B = [157 139 120 124 125]
Report the entry just right of 120.
Answer: 124
Report the maximum.
Answer: 157
Report the entry just right of 157.
Answer: 139

[[129 136 127 144 146 133 125 149 131 134 128 135 117 124 126]
 [133 128 136 125 122 133 135 119 133 131 133 129 144 140 139]
 [127 130 131 133 125 131 127 128 133 132 127 127 130 143 131]
 [130 136 128 141 145 132 127 147 131 133 129 135 119 123 126]
 [137 126 137 117 124 131 142 115 130 128 139 132 150 128 140]
 [131 130 133 128 123 131 132 123 133 131 131 128 137 140 134]]
Rows and columns are numbered from 0.
The entry at row 0, column 2: 127
The entry just right of the largest entry -> 128
The largest entry -> 150
The bottom-right entry is 134
Report the entry at row 2, column 0.
127
The entry in the bottom-left corner: 131
The entry in row 0 and column 1 is 136
The entry in row 1 and column 0: 133
The entry in the top-left corner: 129
The bottom entry of the column that holds the smallest entry: 123
Report the top-right entry.
126
The entry at row 2, column 1: 130
Report the top entry of the column that holds the largest entry.
117
The entry in row 2 and column 2 is 131
The entry directly below the largest entry is 137
The entry just left of the smallest entry -> 142
Report the entry directly above the smallest entry.
147
Report the entry just left of 149.
125
The minimum: 115

Read these off the table that follows.
1) Which number is the largest entry in the last row?
2) Which number is the entry just left of the largest entry?
3) Which number is the entry in the top-left corner?
4) Which number is the entry just left of 116?
5) Which number is the third largest entry?
6) Which number is the entry directly below 105?
7) Which number is the second entry on the diagonal from the top-right corner?
8) Which number is the 4th entry, reading row by row?
array([[109, 115, 147, 116],
       [146, 138, 105, 142],
       [130, 124, 123, 137],
       [136, 121, 119, 149]])
1) 149
2) 119
3) 109
4) 147
5) 146
6) 123
7) 105
8) 116

[[135 142 138 139 130 114 124 119 121 133]
 [117 119 134 133 120 123 124 116 128 131]
 [143 129 144 123 127 120 130 117 117 135]
 [149 124 149 154 124 135 118 133 125 134]
 [123 135 146 107 125 136 120 106 128 134]
 [135 130 150 120 124 122 135 127 117 137]
 [118 118 135 133 122 124 126 122 127 130]
 [134 116 126 122 128 121 117 134 126 120]
 [146 118 151 151 125 135 121 135 127 132]
 [144 120 150 152 123 133 116 129 132 126]
 [137 128 147 123 122 123 138 124 116 139]
 [136 139 141 144 135 119 129 122 119 132]
 [133 114 128 119 122 116 116 132 130 120]
 [134 119 132 120 122 112 114 128 124 120]]
The entry in the bottom-right corner: 120
Which number is the third entry on the diagonal from the top-right corner?
Answer: 117
Which number is the 2nd largest entry?
Answer: 152
The bottom entry of the column that holds the largest entry -> 120
The top-right entry is 133
Which number is the first entry of the smallest entry's row?
Answer: 123
Which number is the entry in the top-left corner?
Answer: 135
Which number is the 5th entry, reading row by row?
Answer: 130
Which number is the minimum?
Answer: 106
The 3rd entry, reading row by row -> 138
The bottom entry of the column that holds the smallest entry -> 128
The largest entry in the first row is 142
The entry just right of the smallest entry: 128
Which number is the largest entry in the last row?
Answer: 134
The third smallest entry -> 112
The entry directly above the largest entry -> 123
Which number is the last entry in the row that holds the largest entry?
Answer: 134
The last entry of the smallest entry's row is 134
The entry just left of the smallest entry is 120
Which number is the second entry on the main diagonal?
Answer: 119
The entry just right of the largest entry is 124
The smallest entry in the first column -> 117
Which number is the largest entry in the last column?
Answer: 139
Which number is the entry directly below the smallest entry?
Answer: 127
Which number is the entry directly below 107?
Answer: 120
The top entry of the column that holds the smallest entry is 119
The third entry on the main diagonal is 144
Which number is the entry directly below the largest entry?
Answer: 107
The 2nd entry on the diagonal from the top-right corner: 128

[[143 137 134 141 136]
 [128 124 143 148 152]
 [144 146 152 131 127]
 [147 106 100 151 148]]
Indices start at 0.
Give the minimum.
Answer: 100
The entry just right of the smallest entry: 151
Give the entry directly above the smallest entry.
Answer: 152
Give the entry in row 0 and column 1.
Answer: 137
Give the entry at row 1, column 0.
Answer: 128
The entry in the bottom-left corner: 147
The entry at row 0, column 2 is 134
Give the entry at row 2, column 0.
Answer: 144

Questions about the row below.
1) What is the 3rd-last entry?
2) What is the 1st entry from the right?
3) What is the 1st entry?
4) What is the entry just left of 119?
125,127,144,135,128,125,118,127,119,142,150,109
1) 142
2) 109
3) 125
4) 127
